Each row has a name. After each piece below comes the name of the row it's from, unless a question asks for something else. Each question is about the rows just above it.

Z_609: [-4.47 -2.58 -5.28 -8.68 -7.30 -2.19 -2.78 -4.37 -2.66 -5.89 -5.92 -3.63
 -2.29 -3.91 -4.11 -3.41 -2.82]
Z_65: [-1.51 -2.41 -1.89 -1.57 -0.89 -3.67 -0.95 -2.67 -3.10 -3.32 -3.18 -2.71
 -3.20 -0.96 -0.95 -3.61 -2.86]
Z_135: [-1.51 -2.85 -3.10 -1.57 -2.41 -0.95 -2.71 -1.89 -3.61 -0.89 -0.96 -0.96
 -3.68 -3.32 -2.67 -3.20 -3.18]
Z_163: [-2.41 -0.89 -1.51 -3.20 -3.68 -3.32 -2.86 -0.95 -2.71 -3.18 -2.67 -0.95
 -1.89 -3.10 -0.96 -1.57 -3.61]
After [-5.89 -5.92 -3.63], its row goes on with -> [-2.29 -3.91 -4.11 -3.41 -2.82]
Put [-3.68 -3.32 -2.67 -3.20 -3.18 -1.51 -2.85 -3.10 -1.57 -2.41 -0.95 -2.71
 -1.89 -3.61 -0.89 -0.96 -0.96] back in order: which row is it? -> Z_135
Which row holds these entries in another order? [-2.86 -3.61 -0.95 -0.96 -3.20 -2.71 -3.18 -3.32 -3.10 -2.67 -0.95 -3.67
 -0.89 -1.57 -1.89 -2.41 -1.51] -> Z_65
Which row holds these entries in another order? [-3.68 -3.61 -3.32 -3.20 -3.18 -3.10 -2.86 -2.71 -2.67 -2.41 -1.89 -1.57
 -1.51 -0.96 -0.95 -0.95 -0.89] -> Z_163

Z_628: [-4.01  0.77  4.52 -0.60  2.66 -6.03 -3.74 -4.65 -1.64  5.60 -1.80  5.22
  3.59 -0.62  7.79  0.54 -3.81 -0.71 -3.66  2.29  0.25 -3.72  2.82 -2.70
  3.29  5.20 -2.41  0.31  1.92  5.72  4.25  7.06]
Z_178: [ 5.30 -5.83 -7.18  4.68  2.86  2.11  1.51 -1.25 -0.32  1.38  0.78  0.27
  1.15  1.77  1.08 -3.60  0.14 -0.05  1.63 -7.71  0.91  1.16 -6.17  1.20
  1.25 -5.85  5.22  1.16  0.01 -4.49  0.74 -5.71]
Z_196: [-1.79 -0.61 -0.01 -1.73  3.21 -2.83 -1.43 -1.08 -1.79  5.24  0.38  4.49
  5.88 -0.27  2.27  0.43 -0.57  3.20  3.51  0.67 -5.09 -2.75 -1.05  4.36
  3.63 -2.18 -2.47  6.64 -2.61  3.34 -3.15  0.97]
Z_763: [-3.82 -3.65 -4.91 -3.42 -0.22 -6.26  2.38  3.22  3.19  2.79  3.61  2.62
  2.67  2.87  2.65  0.32  2.38  2.34  1.33 -5.16  3.74 -4.91 -3.66  2.71
  0.72 -5.91 -4.14  2.12  2.71 -3.84  3.92 -2.87]
Z_373: [-1.96  4.70  6.37 -1.42 -1.84  1.97 -2.88 -0.22 -1.41 -2.70 -2.47 -0.89
 -1.68 -3.66 -2.33  2.64 -1.41 -0.88 -1.88  7.36 -2.25  1.91  5.28 -1.85
 -0.90  6.71 -1.92 -1.87 -0.98  4.11 -2.62  4.42]
Z_877: [ 6.04 -6.25 -8.60  5.39  3.45  1.28  2.36 -0.39  0.70  3.67  2.08  1.30
  2.25  3.44  2.81 -2.97  0.76  1.47  2.32 -9.35  0.96  0.55 -7.03  2.04
  1.37 -8.27  6.04  2.75 -0.27 -5.58  1.46 -6.18]
Z_742: [ 8.02 -5.11 -4.75  6.83  4.85  5.08  0.23 -5.00 -4.16  0.41 -1.57 -0.26
  1.33 -0.09 -0.75 -5.63 -1.83 -1.82  2.23 -5.23 -3.38  2.90 -5.50  1.37
  1.86 -3.47  7.10  1.47 -2.43 -0.62 -2.91 -4.19]
Z_580: [-8.19  5.24  6.25 -7.19 -2.36 -4.59 -1.79  2.34  1.16  0.72  0.31  2.04
  1.56 -1.59  0.45  4.40  0.51  1.94 -0.08  7.23 -0.23 -2.96  5.70  0.89
  0.78  5.07 -7.95  1.39  0.74  4.16 -0.19  5.32]
Z_401: [-3.74  0.77  1.92 -3.66  3.59 -4.01 -1.80 -1.64 -2.41  5.72  0.25  5.22
  7.06 -0.62  2.29  0.54 -0.71  3.29  4.25  2.82 -6.03 -3.72  0.31  5.20
  4.52 -0.60 -4.65  7.79 -2.70  5.60 -3.80  2.66]
Z_10: [ 2.73 -0.45 -0.39  2.39 -2.24  2.65  1.63  0.33  1.15 -4.72 -0.48 -4.25
 -5.30  0.46 -2.35 -1.44  0.49 -3.33 -3.06 -1.13  3.51  2.12 -0.20 -3.85
 -3.48  0.80  2.88 -5.76  2.05 -2.22  2.43 -1.25]
Z_134: [-3.50 -2.24 -3.35 -3.25 -1.95 -5.08  2.38  2.99  3.30  0.58  2.70  0.34
 -0.25  2.62  1.42  0.23  2.13  0.91 -0.21 -4.22  4.85 -3.71 -2.09  0.59
 -0.76 -4.00 -3.18 -0.68  2.63 -4.10  4.26 -2.24]
Which row holds these entries in another order? [-6.03 -4.65 -4.01 -3.80 -3.74 -3.72 -3.66 -2.70 -2.41 -1.80 -1.64 -0.71
 -0.62 -0.60  0.25  0.31  0.54  0.77  1.92  2.29  2.66  2.82  3.29  3.59
  4.25  4.52  5.20  5.22  5.60  5.72  7.06  7.79] -> Z_401
Put [-5.63 -5.50 -5.23 -5.11 -5.00 -4.75 -4.19 -4.16 -3.47 -3.38 -2.91 -2.43
 -1.83 -1.82 -1.57 -0.75 -0.62 -0.26 -0.09  0.23  0.41  1.33  1.37  1.47
  1.86  2.23  2.90  4.85  5.08  6.83  7.10  8.02] back in order: which row is it? -> Z_742

